Below are the code and all the weights of a small trained network. Each question names an input and a target symbol and asks about switching units off, where a switched-off unit gives its printed mean instead of its output.

import numpy as np


def w(rows, s, z=0):
    codes = np.array(rows[::2]) - 128.0
    scale = np.full(codes.shape[1], s)
    scale[-1] = z or s
    return codes * scale


def norm(h):
    return h / np.sqrt((h * h).mean(-1, keepdims=True) + 1e-5)


def f(y):
    return np.maximum(y, 0)


def softmax(a):
    e = np.exp(a - a.max(-1, keepdims=True))
    return e / e.sum(-1, keepdims=True)


def log_softmax(a):
    a = a - a.max(-1, keepdims=True)
    return a - np.log(np.exp(a).sum(-1, keepdims=True))


def net(x, mask):
    ids = ['αβγδεμξπω'.index(c) for c in x.split()]
    T = len(ids)
    res = E[ids] + P[:T]
    r = norm(res)
    for j in range(2):
        rows = slice(2 * j, 2 * j + 2)
        q, k, v = (r @ M[0][rows].T for M in (Q, K, V))
        z = softmax(np.where(np.tri(T) > 0, q @ k.T / 2**0.5, -1e9)) @ v
        o = O[0][rows]
        res = res + np.where(mask[j], z, o[:, -1]) @ o[:, :-1]
    y = f(norm(res) @ A[0][:, :-1].T + A[0][:, -1])
    res = res + np.where(mask[2:6], y, B[0][:, -1]) @ B[0][:, :-1]
    return log_softmax(norm(res)[-1] @ U[:, :-1].T + U[:, -1])


Q, K, V, O, A, B = {}, {}, {}, {}, {}, {}
E = w([
[176,125,128,219,193,152,161,92,144],'α',
[83,145,130,132,147,88,93,73,229],'β',
[170,183,171,197,109,114,57,2,86],'γ',
[52,172,119,194,14,55,113,78,116],'δ',
[92,70,198,225,95,115,160,139,124],'ε',
[98,79,156,64,82,124,43,149,92],'μ',
[48,122,98,215,149,155,63,62,172],'ξ',
[174,166,178,63,113,45,172,198,131],'π',
[89,139,16,126,70,61,146,98,61],'ω',
],0.0068)
P = w([
[206,94,94,69,128,142,123,104,148],'0',
[18,81,147,152,107,46,179,68,132],'1',
[108,94,145,197,156,45,19,93,100],'2',
[235,210,100,126,62,146,80,181,182],'3',
[11,153,178,136,100,90,219,92,108],'4',
[89,162,168,217,166,85,14,137,92],'5',
[254,221,63,104,54,132,72,169,169],'6',
[8,209,191,118,163,142,188,159,104],'7',
],0.008)
Q[0] = w([
[156,193,72,142,43,135,163,62,97],'head 0',
[4,160,175,119,207,79,173,80,49],'head 0',
[211,121,104,145,139,94,60,164,120],'head 1',
[252,135,125,108,107,121,158,177,166],'head 1',
],0.044)
K[0] = w([
[102,135,131,65,38,211,253,17,141],'head 0',
[14,243,194,129,168,171,132,158,90],'head 0',
[208,24,97,161,118,163,56,95,119],'head 1',
[199,5,102,53,80,80,220,78,189],'head 1',
],0.035)
V[0] = w([
[184,123,99,206,193,235,185,65,180],'head 0',
[175,168,223,124,139,61,144,103,237],'head 0',
[62,74,62,145,137,252,168,102,158],'head 1',
[64,201,84,77,153,60,152,110,221],'head 1',
],0.023)
O[0] = w([
[141,54,112,203,142,85,150,91,199,90],'head 0',
[134,168,121,115,226,168,90,160,188,246],'head 0',
[129,128,91,81,136,248,105,179,127,78],'head 1',
[119,112,155,93,42,160,152,39,137,197],'head 1',
],0.012)
A[0] = w([
[99,128,101,95,102,255,168,200,71,115],'neuron 0',
[128,131,140,108,131,24,149,189,73,2],'neuron 1',
[154,30,25,151,123,185,227,193,168,50],'neuron 2',
[101,166,185,24,155,200,207,190,105,75],'neuron 3',
],0.02,0.0078)
B[0] = w([
[94,220,111,173,195,90,203,138,172,229],'neuron 0',
[103,144,150,170,85,252,160,50,167,181],'neuron 1',
[61,196,176,77,45,150,71,104,11,203],'neuron 2',
[177,4,97,175,133,107,46,144,145,255],'neuron 3',
],0.016,0.014)
U = w([
[254,80,154,96,79,96,78,129,100,150],'α',
[84,113,208,85,116,208,86,132,48,119],'β',
[47,102,91,217,78,79,41,64,138,2],'γ',
[121,214,188,78,165,56,118,92,145,91],'δ',
[150,114,78,85,73,79,215,140,115,210],'ε',
[135,163,100,85,173,133,74,203,89,166],'μ',
[164,42,153,164,168,61,210,162,155,208],'ξ',
[161,71,106,68,127,199,140,114,201,171],'π',
[75,192,103,217,141,210,167,124,157,50],'ω',
],0.0086,0.0097)

Each question gives the input, a string of symbols that net reads in full, and the target symbol t.
The units are the heads (2 rows each of Q, K, V and O) and the neurons (one row each of A and B). Each row of codes is followed by its name. A weight is (code - 128) times the scale printed after its matrix; where a second scale follows, it is the last column's (O, A, B and U).
mask holds one flag per unit, heads first, then neurons. A switched-off unit (its flag False) gives its mean, the last column of its rows in O or B, instead of its output. The means were averaged over made-up inputs and are rounded, as every weight is.
A unit's drop is (log p(t) with every unit on - log p(t) with that unit switched off) / (log p(t) with every unit on - log p(t) with every unit switched off).
The circuit of an input: a set's keep is (log p(t) with only the set's units on - log p(t) with every unit switched off) / (log p(t) with every unit on - log p(t) with every unit switched off). Starting from all 6 units, units are removed one at a time, each time the one whose removal leaves the highest keep (on an exact tie, the one counted first), for as long as the keep stays at least 0.8.
circuit, biggest first: the units of the circuit, biggest drop first
unit that matters most: the unit with the biggest drop
top k neurons: the k neurons with the biggest drops, biggest first
heads that matter: for each layer, one digit per head in row order, 1 if its drop is at least 0.15 and else 0, layers parted by /
input ε β γ γ ε γ δ ω, target ε: circuit, biggest first -> [head 0; neuron 2]
input ε ξ ω γ, target μ: circuit, biggest first -> [head 1]
input π α β β, target δ: circuit, biggest first -> [head 1; head 0]
input μ γ ω β γ, target δ: top 2 neurons -> [neuron 3; neuron 1]
input π β ε α ε, target ξ: circuit, biggest first -> [neuron 3; neuron 0; head 1]
input α β μ π, target γ: circuit, biggest first -> [head 0; neuron 2; head 1]
input α ω α α δ γ α, target γ: circuit, biggest first -> [head 0; neuron 2; head 1]
input β ε ω δ, target π: circuit, biggest first -> [head 1; head 0]
input ξ γ α β, target β: circuit, biggest first -> [neuron 2; head 0; head 1]
input ε β ξ γ α, target β: circuit, biggest first -> [head 0; neuron 2; head 1]
input π π δ μ ω α μ, target δ: circuit, biggest first -> [head 1; head 0]
input μ α γ, target ξ: heads that matter -> 10
input ε β ε ε, target μ: heads that matter -> 01
input π γ ω μ ω ω, target β: unit that matters most -> head 0
input δ α γ ξ, target α: heads that matter -> 11
input γ μ δ, target β: top 2 neurons -> [neuron 1; neuron 0]
input π α α ω μ, target μ: heads that matter -> 10
input ξ δ γ ω, target β: circuit, biggest first -> [neuron 2; head 1]
input α δ μ α β ε γ, target γ: top 3 neurons -> [neuron 2; neuron 3; neuron 0]
input ε π α α, target μ: top neuron -> [neuron 2]
input α γ π ω β β ε μ, target μ: top 3 neurons -> [neuron 0; neuron 3; neuron 2]
input δ μ ε γ, target α: top 3 neurons -> [neuron 0; neuron 2; neuron 1]
